Below is a small trained network, with its code and all its weights. Each question gives an input and a class and asks what happens when units are switched off, that is, made to give their printed mean instead of their output.

import numpy as np


def w(rows, s, z=0):
    codes = np.array(rows[::2]) - 128.0
    scale = np.full(codes.shape[1], s)
    scale[-1] = z or s
    return codes * scale


def f(y):
    return np.maximum(y, 0)


def log_softmax(a):
    a = a - a.max(-1, keepdims=True)
    return a - np.log(np.exp(a).sum(-1, keepdims=True))


def net(x, mask):
    res = np.array(x, float).reshape(1, 7) / 4 @ E
    y = f(res @ A[0][:, :-1].T + A[0][:, -1])
    res = res + np.where(mask, y, B[0][:, -1]) @ B[0][:, :-1]
    return log_softmax(res[-1] @ U[:, :-1].T + U[:, -1])


A, B = {}, {}
E = w([
[177,52,98,199,184,106,137],'x0',
[136,227,87,254,124,192,109],'x1',
[77,163,4,89,216,66,115],'x2',
[47,92,150,180,112,95,19],'x3',
[122,123,116,133,114,125,136],'x4',
[119,115,97,143,96,118,145],'x5',
[84,172,184,190,150,80,220],'x6',
],0.008)
A[0] = w([
[146,95,136,53,102,56,139,44],'neuron 1',
[141,235,65,184,80,153,106,37],'neuron 2',
[139,79,228,164,122,174,141,138],'neuron 3',
[82,102,157,176,118,67,56,19],'neuron 4',
[154,196,96,229,117,153,83,35],'neuron 5',
[149,205,105,68,134,174,186,72],'neuron 6',
[116,118,82,88,156,43,140,55],'neuron 7',
[152,64,116,109,182,128,94,197],'neuron 8',
[177,148,100,126,121,155,175,11],'neuron 9',
[112,199,46,119,171,117,115,18],'neuron 10',
[114,86,149,45,112,66,158,91],'neuron 11',
[74,128,54,167,128,122,187,92],'neuron 12',
[76,190,111,89,13,112,165,183],'neuron 13',
[170,116,85,110,141,144,76,135],'neuron 14',
[48,154,182,142,170,40,182,120],'neuron 15',
[63,107,143,168,112,106,81,10],'neuron 16',
[111,227,102,173,138,138,93,53],'neuron 17',
[188,173,86,211,165,245,73,137],'neuron 18',
[98,185,147,143,129,57,241,101],'neuron 19',
[105,162,176,101,141,169,144,249],'neuron 20',
[200,72,89,183,127,70,157,192],'neuron 21',
[23,161,70,102,232,97,101,17],'neuron 22',
[96,132,148,187,176,120,54,153],'neuron 23',
[197,52,54,161,134,145,100,185],'neuron 24',
[17,109,150,158,133,113,74,36],'neuron 25',
[79,218,108,76,170,35,132,112],'neuron 26',
[137,89,179,196,225,59,169,219],'neuron 27',
[9,159,144,99,78,89,108,244],'neuron 28',
[98,42,182,66,126,28,155,1],'neuron 29',
[97,25,183,79,176,95,85,195],'neuron 30',
[196,111,163,155,41,152,181,58],'neuron 31',
[201,175,64,74,162,181,254,41],'neuron 32',
[186,138,64,120,182,55,158,59],'neuron 33',
[119,168,52,124,172,76,126,20],'neuron 34',
[128,192,105,50,76,162,74,185],'neuron 35',
[148,124,240,167,66,130,129,173],'neuron 36',
[63,202,154,179,134,105,168,135],'neuron 37',
[80,127,135,150,144,125,64,106],'neuron 38',
],0.0096,0.0035)
B[0] = w([
[63,127,187,100,119,90,223,193],'neuron 1',
[80,115,203,133,156,106,246,213],'neuron 2',
[86,108,116,171,105,89,36,228],'neuron 3',
[139,75,89,93,173,220,134,180],'neuron 4',
[148,109,209,93,84,53,218,217],'neuron 5',
[208,61,74,98,176,161,132,195],'neuron 6',
[157,80,210,210,69,131,95,183],'neuron 7',
[130,201,103,107,86,110,164,199],'neuron 8',
[100,35,128,125,162,191,161,161],'neuron 9',
[122,72,210,158,118,135,62,189],'neuron 10',
[116,158,200,128,114,81,212,211],'neuron 11',
[158,135,141,135,101,108,113,174],'neuron 12',
[255,173,88,177,126,17,126,202],'neuron 13',
[60,122,91,21,45,153,111,185],'neuron 14',
[42,127,69,42,70,119,96,203],'neuron 15',
[122,66,104,139,246,254,169,167],'neuron 16',
[126,123,178,150,100,40,176,195],'neuron 17',
[81,182,180,88,118,89,200,254],'neuron 18',
[81,99,61,72,81,167,98,209],'neuron 19',
[191,132,57,166,162,69,70,198],'neuron 20',
[227,189,62,156,163,138,110,202],'neuron 21',
[125,85,170,216,67,151,89,210],'neuron 22',
[196,109,85,120,186,151,174,195],'neuron 23',
[137,220,90,120,69,87,78,218],'neuron 24',
[170,55,91,25,168,235,151,181],'neuron 25',
[167,131,143,183,114,77,51,203],'neuron 26',
[133,210,76,60,118,29,87,220],'neuron 27',
[211,160,75,146,199,145,138,212],'neuron 28',
[142,118,223,98,123,75,203,221],'neuron 29',
[113,170,139,146,181,91,169,238],'neuron 30',
[101,40,132,163,119,142,50,217],'neuron 31',
[142,53,91,85,186,196,157,236],'neuron 32',
[162,103,139,156,165,168,74,189],'neuron 33',
[92,81,181,212,83,119,56,184],'neuron 34',
[109,194,67,116,80,81,79,212],'neuron 35',
[129,79,122,159,119,81,43,249],'neuron 36',
[71,192,119,45,103,158,117,199],'neuron 37',
[118,125,82,101,199,193,153,173],'neuron 38',
],0.0067,0.0096)
U = w([
[74,109,254,146,128,103,198,32],'0',
[102,30,227,221,89,146,4,15],'1',
[130,20,111,106,209,211,140,49],'2',
[127,157,107,138,123,99,82,253],'3',
[152,195,90,154,131,93,85,165],'4',
[13,160,92,52,30,142,70,30],'5',
],0.0093,0.0044)

Each question gives the input, the list of numbers given to net, and the class t.
The units are the neurons (one row each of A and B). Each row of codes is followed by its name. A weight is (code - 128) times the scale printed after its matrix; where a second scale follows, it is the last column's (A, B and U).
mask holds one flag per neuron, in row order. A switched-off neuron (its flag False) gives its mean, the last column of its row in B, instead of its output. The means were averaged over made-up inputs and are rounded, as every weight is.
A unit's drop is (log p(t) with every unit on - log p(t) with that unit switched off) / (log p(t) with every unit on - log p(t) with every unit switched off).
The circuit of an input: a set's keep is (log p(t) with only the set's units on - log p(t) with every unit switched off) / (log p(t) with every unit on - log p(t) with every unit switched off). Starting from the 12 units with the biggest drops (on a tie, the unit counted first), units are removed one at a time, each time the one whose removal leaves the highest keep (on an exact tie, the one counted first), for as long as the keep stays at least 0.8.
circuit, biggest first: the units of the circuit, biggest drop first
unit that matters most: the unit with the biggest drop
top k neurons: the k neurons with the biggest drops, biggest first
drop when u is switched off: that unit's drop, to one decimal
input [-7,-3,6,2,7,-3,-7], class 4: circuit, biggest first	neuron 28; neuron 13
input [5,-4,-2,-4,-1,4,5], class 4: circuit, biggest first	neuron 27
input [-5,-6,7,8,7,6,-8], class 2: top 2 neurons	neuron 25; neuron 28
input [-1,2,6,-6,-2,-1,1], class 1: circuit, biggest first	neuron 34; neuron 10; neuron 22
input [-6,7,1,3,-8,5,-4], class 0: top 2 neurons	neuron 2; neuron 5
input [3,0,-5,-5,5,6,8], class 5: circuit, biggest first	neuron 19; neuron 15
input [5,1,2,-5,7,-1,-2], class 2: top 3 neurons	neuron 32; neuron 35; neuron 13
input [0,-2,7,7,-7,6,4], class 1: top 3 neurons	neuron 22; neuron 26; neuron 7
input [4,2,1,7,0,0,-8], class 5: top 4 neurons	neuron 24; neuron 14; neuron 32; neuron 8
input [-7,-8,6,-3,3,1,4], class 0: top 3 neurons	neuron 11; neuron 29; neuron 1
input [-8,-7,3,-8,2,-6,-6], class 2: top 2 neurons	neuron 32; neuron 6
input [2,-5,5,5,-4,5,-2], class 0: top 2 neurons	neuron 29; neuron 30
input [5,4,4,-6,-6,6,-7], class 5: top 2 neurons	neuron 24; neuron 14
input [-6,8,-4,2,-5,6,-3], class 0: unit that matters most	neuron 2
input [-6,7,-1,2,-2,5,3], class 0: top 3 neurons	neuron 2; neuron 5; neuron 17
input [0,7,8,3,-1,7,2], class 1: top 4 neurons	neuron 22; neuron 34; neuron 10; neuron 26
input [-7,-8,8,-6,-2,8,1], class 0: top 3 neurons	neuron 11; neuron 1; neuron 29
input [6,-3,-3,-2,8,2,-4], class 4: circuit, biggest first	neuron 21; neuron 24
input [1,7,2,-6,2,0,-2], class 0: circuit, biggest first	neuron 18; neuron 2
input [-5,5,-5,-6,5,-1,8], class 5: circuit, biggest first	neuron 19
input [7,-7,4,8,-5,-8,0], class 2: drop when neuron 12 is switched off	0.0
input [-6,3,1,-8,8,3,-5], class 2: drop when neuron 6 is switched off	0.2
input [-6,-6,-3,-1,7,-5,-2], class 0: drop when neuron 26 is switched off	0.1
